Below is a small trained network, with its code and all its weights. Each question gives an input and a target symbol and asks what happens when units are switched off, that is, made to give their printed mean instead of their output.

import numpy as np


def w(rows, s, z=0):
    codes = np.array(rows[::2]) - 128.0
    scale = np.full(codes.shape[1], s)
    scale[-1] = z or s
    return codes * scale


def f(y):
    return y / 2 * (1 + np.tanh(0.7978845608 * (y + 0.044715 * y**3)))


def softmax(a):
    e = np.exp(a - a.max(-1, keepdims=True))
    return e / e.sum(-1, keepdims=True)


def log_softmax(a):
    a = a - a.max(-1, keepdims=True)
    return a - np.log(np.exp(a).sum(-1, keepdims=True))


def net(x, mask):
    ids = ['ΘΞΣΦβδεηπτω'.index(c) for c in x.split()]
    T = len(ids)
    res = E[ids] + P[:T]
    r = res
    for j in range(2):
        rows = slice(2 * j, 2 * j + 2)
        q, k, v = (r @ M[0][rows].T for M in (Q, K, V))
        z = softmax(np.where(np.tri(T) > 0, q @ k.T / 2**0.5, -1e9)) @ v
        o = O[0][rows]
        res = res + np.where(mask[j], z, o[:, -1]) @ o[:, :-1]
    y = f(res @ A[0][:, :-1].T + A[0][:, -1])
    res = res + np.where(mask[2:10], y, B[0][:, -1]) @ B[0][:, :-1]
    return log_softmax(res[-1] @ U[:, :-1].T + U[:, -1])


Q, K, V, O, A, B = {}, {}, {}, {}, {}, {}
E = w([
[17,78,176],'Θ',
[107,188,252],'Ξ',
[56,26,158],'Σ',
[128,129,81],'Φ',
[122,91,151],'β',
[196,34,147],'δ',
[108,159,43],'ε',
[126,106,161],'η',
[149,53,74],'π',
[124,162,108],'τ',
[176,230,101],'ω',
],0.015)
P = w([
[218,254,105],'0',
[89,131,151],'1',
[96,143,138],'2',
[102,146,148],'3',
[105,150,137],'4',
[108,141,134],'5',
[107,155,150],'6',
[109,145,138],'7',
[103,156,140],'8',
[106,144,141],'9',
[102,147,138],'10',
[112,129,156],'11',
],0.0027)
Q[0] = w([
[144,244,150],'h0',
[170,184,121],'h0',
[218,89,177],'h1',
[147,128,18],'h1',
],0.011)
K[0] = w([
[127,128,8],'h0',
[149,136,63],'h0',
[199,87,149],'h1',
[189,254,94],'h1',
],0.013)
V[0] = w([
[155,216,98],'h0',
[126,255,187],'h0',
[192,156,150],'h1',
[141,27,202],'h1',
],0.0068)
O[0] = w([
[151,144,149,27],'h0',
[183,255,167,43],'h0',
[204,60,21,114],'h1',
[159,91,227,253],'h1',
],0.0073,0.0016)
A[0] = w([
[245,180,107,252],'n0',
[97,174,65,44],'n1',
[169,75,175,115],'n2',
[198,153,124,125],'n3',
[135,62,141,80],'n4',
[59,82,100,111],'n5',
[220,69,52,245],'n6',
[140,63,151,43],'n7',
],0.011,0.0018)
B[0] = w([
[93,173,202,183],'n0',
[173,152,93,184],'n1',
[164,182,83,236],'n2',
[84,158,153,143],'n3',
[130,175,79,211],'n4',
[8,140,108,181],'n5',
[160,25,179,253],'n6',
[135,169,94,212],'n7',
],0.012,0.0059)
U = w([
[59,104,193,45],'Θ',
[134,108,252,239],'Ξ',
[76,151,84,98],'Σ',
[115,134,99,64],'Φ',
[145,138,146,3],'β',
[216,110,85,108],'δ',
[128,147,81,70],'ε',
[132,174,60,229],'η',
[100,51,155,122],'π',
[126,144,135,136],'τ',
[133,200,146,113],'ω',
],0.012,0.005)

Each question gives the input, a string of symbols that net reads in full, and the target symbol t.
The units are the heads (2 rows each of Q, K, V and O) and the neurons (one row each of A and B). Each row of codes is followed by its name. A weight is (code - 128) times the scale printed after its matrix; where a second scale follows, it is the last column's (O, A, B and U).
mask holds one flag per unit, heads first, then neurons. A switched-off unit (its flag False) gives its mean, the last column of its rows in O or B, instead of its output. The means were averaged over made-up inputs and are rounded, as every weight is.
A unit's drop is (log p(t) with every unit on - log p(t) with that unit switched off) / (log p(t) with every unit on - log p(t) with every unit switched off).
k most important neurons: the k neurons with the biggest drops, biggest first
which heads matter: for each layer, one digit per head in row order, 1 if its drop is at least 0.15 and else 0, layers parted by /
drop when u is switched off: that unit's drop, to one decimal
input δ δ δ π δ ω π Φ η δ Σ Φ, target π: 2 most important neurons -> (n6; n2)
input ω Θ δ δ δ β δ τ Ξ Φ ε δ, target Ξ: 2 most important neurons -> (n0; n6)
input η τ ω δ δ Φ η ω, target ω: 3 most important neurons -> (n0; n1; n6)
input δ δ β Φ, target π: which heads matter -> 10
input τ τ Φ π, target π: which heads matter -> 01
input δ Ξ Θ, target Ξ: most important neuron -> (n4)
input ε ε Θ η τ δ τ ω Θ ω, target ω: 4 most important neurons -> (n0; n6; n1; n3)
input ε Φ η π Θ δ ε δ Σ, target Σ: 4 most important neurons -> (n5; n6; n4; n7)
input δ Ξ Φ δ Σ Σ ε Θ δ τ δ π, target Ξ: drop when n6 is switched off -> 0.1
input Θ δ β δ ε π δ π, target π: drop when h1 is switched off -> 0.0
input Ξ τ δ, target Ξ: drop when h1 is switched off -> 0.0
input Ξ ε η ε ε π, target Ξ: drop when n0 is switched off -> 0.2
